Here is a tiny trained network, its code and every weight. The questions are about switching its units off for an input and a class, where a switched-off unit gives its printed mean instead of its output.

import numpy as np


def w(rows, s, z=0):
    codes = np.array(rows[::2]) - 128.0
    scale = np.full(codes.shape[1], s)
    scale[-1] = z or s
    return codes * scale


def norm(h):
    return h / np.sqrt((h * h).mean(-1, keepdims=True) + 1e-5)


def f(y):
    return y / 2 * (1 + np.tanh(0.7978845608 * (y + 0.044715 * y**3)))


def log_softmax(a):
    a = a - a.max(-1, keepdims=True)
    return a - np.log(np.exp(a).sum(-1, keepdims=True))


def net(x, mask):
    res = np.array(x, float).reshape(1, 7) / 4 @ E
    u = 0
    for l in range(3):
        y = f(norm(res) @ A[l][:, :-1].T + A[l][:, -1])
        res = res + np.where(mask[u : u + 10], y, B[l][:, -1]) @ B[l][:, :-1]
        u += 10
    return log_softmax(norm(res)[-1] @ U[:, :-1].T + U[:, -1])


A, B = {}, {}
E = w([
[154,89,154,189,124,175,155,97,46,120,126],'x0',
[121,235,168,136,122,131,172,1,151,179,123],'x1',
[139,119,140,101,132,119,133,129,107,139,118],'x2',
[104,136,90,146,142,134,51,97,83,161,59],'x3',
[124,59,202,172,103,42,50,100,130,190,216],'x4',
[120,130,130,123,124,121,133,131,116,128,130],'x5',
[193,166,75,173,167,82,135,143,99,154,141],'x6',
],0.0074)
A[0] = w([
[173,118,134,152,138,204,117,100,37,93,193,96],'L0N0',
[147,190,95,59,104,147,73,164,149,171,177,68],'L0N1',
[170,122,189,128,196,129,197,178,181,140,176,52],'L0N2',
[164,159,102,152,162,70,136,126,94,108,143,2],'L0N3',
[114,149,99,86,147,74,101,123,163,102,142,42],'L0N4',
[140,165,148,111,167,109,83,125,165,80,132,14],'L0N5',
[170,137,57,143,147,88,141,121,98,153,155,48],'L0N6',
[1,61,124,116,186,137,153,84,116,106,143,89],'L0N7',
[154,150,188,169,114,84,115,116,166,160,101,64],'L0N8',
[104,145,102,134,180,141,51,119,97,167,104,53],'L0N9',
],0.0087,0.0027)
B[0] = w([
[56,126,151,132,148,53,163,156,169,153,82,254],'L0N0',
[99,106,157,141,152,96,158,136,141,149,90,197],'L0N1',
[148,122,100,117,36,83,113,106,92,90,105,232],'L0N2',
[193,136,174,141,111,190,107,143,181,145,114,184],'L0N3',
[117,83,184,149,155,98,177,130,148,165,73,179],'L0N4',
[96,124,144,143,113,109,152,118,130,155,116,122],'L0N5',
[174,146,176,135,122,156,103,154,174,126,115,224],'L0N6',
[198,152,146,144,113,135,102,158,158,126,107,186],'L0N7',
[115,144,125,114,167,127,112,120,95,91,143,215],'L0N8',
[130,128,93,136,8,80,129,109,106,58,129,231],'L0N9',
],0.012,0.003)
A[1] = w([
[140,208,156,115,207,154,175,46,109,59,102,82],'L1N0',
[196,85,84,140,141,133,135,170,169,142,99,112],'L1N1',
[143,69,179,242,118,194,194,92,42,126,110,40],'L1N2',
[75,163,88,209,109,126,136,152,160,83,185,141],'L1N3',
[40,102,176,78,96,156,117,93,128,79,109,74],'L1N4',
[150,148,209,123,165,145,189,149,182,98,187,126],'L1N5',
[142,166,130,128,111,129,155,9,149,199,191,59],'L1N6',
[102,114,159,136,145,122,80,134,99,174,230,75],'L1N7',
[109,113,226,83,76,255,71,126,156,159,113,5],'L1N8',
[198,196,58,189,188,63,155,151,97,197,154,128],'L1N9',
],0.0078,0.0023)
B[1] = w([
[79,162,116,110,148,160,101,144,61,158,151,252],'L1N0',
[91,135,170,117,129,175,109,126,107,140,138,206],'L1N1',
[107,155,114,71,139,51,140,158,253,142,99,164],'L1N2',
[173,113,161,43,136,113,150,147,80,151,108,150],'L1N3',
[210,182,148,183,137,111,109,156,143,130,117,208],'L1N4',
[143,143,76,146,88,81,95,123,105,102,98,200],'L1N5',
[77,137,84,154,111,149,109,183,68,213,170,231],'L1N6',
[142,122,129,80,197,152,124,50,125,73,116,190],'L1N7',
[195,122,192,161,108,165,139,136,136,149,101,166],'L1N8',
[153,120,216,124,99,165,123,121,172,106,92,212],'L1N9',
],0.011,0.0039)
A[2] = w([
[141,72,120,137,182,123,110,31,127,113,170,74],'L2N0',
[213,138,161,193,132,161,132,132,158,143,138,7],'L2N1',
[63,101,99,132,171,78,160,122,99,100,130,131],'L2N2',
[145,122,112,104,72,121,238,118,129,101,223,2],'L2N3',
[123,130,173,198,93,88,112,152,127,158,146,85],'L2N4',
[111,12,89,151,153,194,136,202,115,132,188,80],'L2N5',
[124,152,88,112,193,210,200,131,110,84,99,71],'L2N6',
[167,105,130,122,156,96,96,175,116,75,90,134],'L2N7',
[93,127,110,146,191,62,160,154,218,160,98,98],'L2N8',
[116,98,71,162,127,142,84,56,125,143,53,119],'L2N9',
],0.011,0.0025)
B[2] = w([
[133,61,75,89,170,177,166,185,158,68,137,169],'L2N0',
[177,117,173,143,108,167,88,149,139,131,128,189],'L2N1',
[154,153,161,119,130,169,99,121,170,137,125,168],'L2N2',
[136,117,80,202,78,58,75,117,108,83,88,159],'L2N3',
[129,112,82,96,162,194,170,146,136,86,96,251],'L2N4',
[80,222,76,137,135,153,118,116,59,217,147,174],'L2N5',
[152,8,142,120,168,106,100,114,164,96,190,207],'L2N6',
[115,212,140,142,136,148,143,62,117,176,147,255],'L2N7',
[85,102,169,116,124,87,173,114,143,162,110,227],'L2N8',
[158,110,128,151,78,61,172,166,127,96,164,162],'L2N9',
],0.012,0.0059)
U = w([
[45,215,104,128,164,188,107,124,34,239,159,254],'0',
[43,96,214,100,152,41,212,118,198,159,48,86],'1',
[241,149,234,157,102,233,86,151,153,100,80,138],'2',
[155,121,68,171,19,27,115,115,75,21,111,75],'3',
[136,5,121,55,255,175,107,107,140,33,226,30],'4',
],0.0082,0.0012)

Each question gives the input, the list of numbers given to net, and the class t.
The units are the neurons (one row each of A and B). Each row of codes is followed by its name. A weight is (code - 128) times the scale printed after its matrix; where a second scale follows, it is the last column's (A, B and U).
mask holds one flag per neuron, layer by layer. A switched-off neuron (its flag False) gives its mean, the last column of its row in B, instead of its output. The means were averaged over made-up inputs and are rounded, as every weight is.
A unit's drop is (log p(t) with every unit on - log p(t) with that unit switched off) / (log p(t) with every unit on - log p(t) with every unit switched off).
The circuit of an input: a set's keep is (log p(t) with only the set's units on - log p(t) with every unit switched off) / (log p(t) with every unit on - log p(t) with every unit switched off). Starting from the 12 units with the biggest drops (on a tie, the unit counted first), units are removed one at a time, each time the one whose removal leaves the highest keep (on an exact tie, the one counted first), for as long as the keep stays at least 0.8.
circuit, biggest first: the units of the circuit, biggest drop first
most important unit: the unit with the biggest drop
k most important neurons: the k neurons with the biggest drops, biggest first
top k neurons in layer l: the k neurons of layer l with the biggest drops, biggest first
input [8,2,-3,6,7,-6,3], class 1: most important unit => L1N2
input [-1,3,-7,-6,-6,-7,-4], class 3: 2 most important neurons => [L2N3 L0N2]
input [-8,6,0,8,-5,4,1], class 1: 2 most important neurons => [L0N1 L0N4]
input [-4,6,-6,0,1,-8,7], class 2: 3 most important neurons => [L1N9 L0N6 L0N3]
input [2,-6,6,-8,2,8,8], class 2: 3 most important neurons => [L0N3 L0N9 L0N6]
input [4,1,4,-7,7,4,-3], class 3: circuit, biggest first => [L0N2 L2N3]
input [2,7,-3,3,6,8,8], class 2: 2 most important neurons => [L1N9 L0N6]
input [4,6,-1,5,-7,6,5], class 4: 3 most important neurons => [L2N6 L2N7 L2N5]
input [1,-1,-7,5,6,3,4], class 4: circuit, biggest first => [L2N0 L1N7]
input [-6,-3,-3,-8,7,5,7], class 3: top 3 neurons in layer 1 => [L1N4 L1N8 L1N2]
input [-1,-5,0,6,-2,5,-4], class 3: 4 most important neurons => [L0N9 L2N9 L1N6 L1N0]
input [-4,0,-3,-3,-6,-8,5], class 4: 3 most important neurons => [L2N6 L0N0 L1N4]
input [-2,-8,4,-1,8,-5,6], class 0: 2 most important neurons => [L2N5 L2N7]
input [6,-8,-6,8,5,8,3], class 0: 3 most important neurons => [L2N5 L2N7 L0N2]
input [2,3,6,7,-1,0,4], class 3: top neuron in layer 0 => [L0N9]
input [-4,7,4,2,-8,-4,8], class 2: top 2 neurons in layer 0 => [L0N6 L0N3]
input [2,4,-4,5,5,8,-5], class 2: top 2 neurons in layer 1 => [L1N4 L1N8]
input [-5,-6,-8,-8,-8,-2,-1], class 3: 2 most important neurons => [L2N3 L0N2]
input [3,-8,1,8,-7,-2,-7], class 0: top 3 neurons in layer 0 => [L0N2 L0N6 L0N3]
input [-7,6,2,6,4,0,5], class 1: most important unit => L0N1
input [8,-8,4,-3,2,1,8], class 0: top 2 neurons in layer 1 => [L1N1 L1N4]
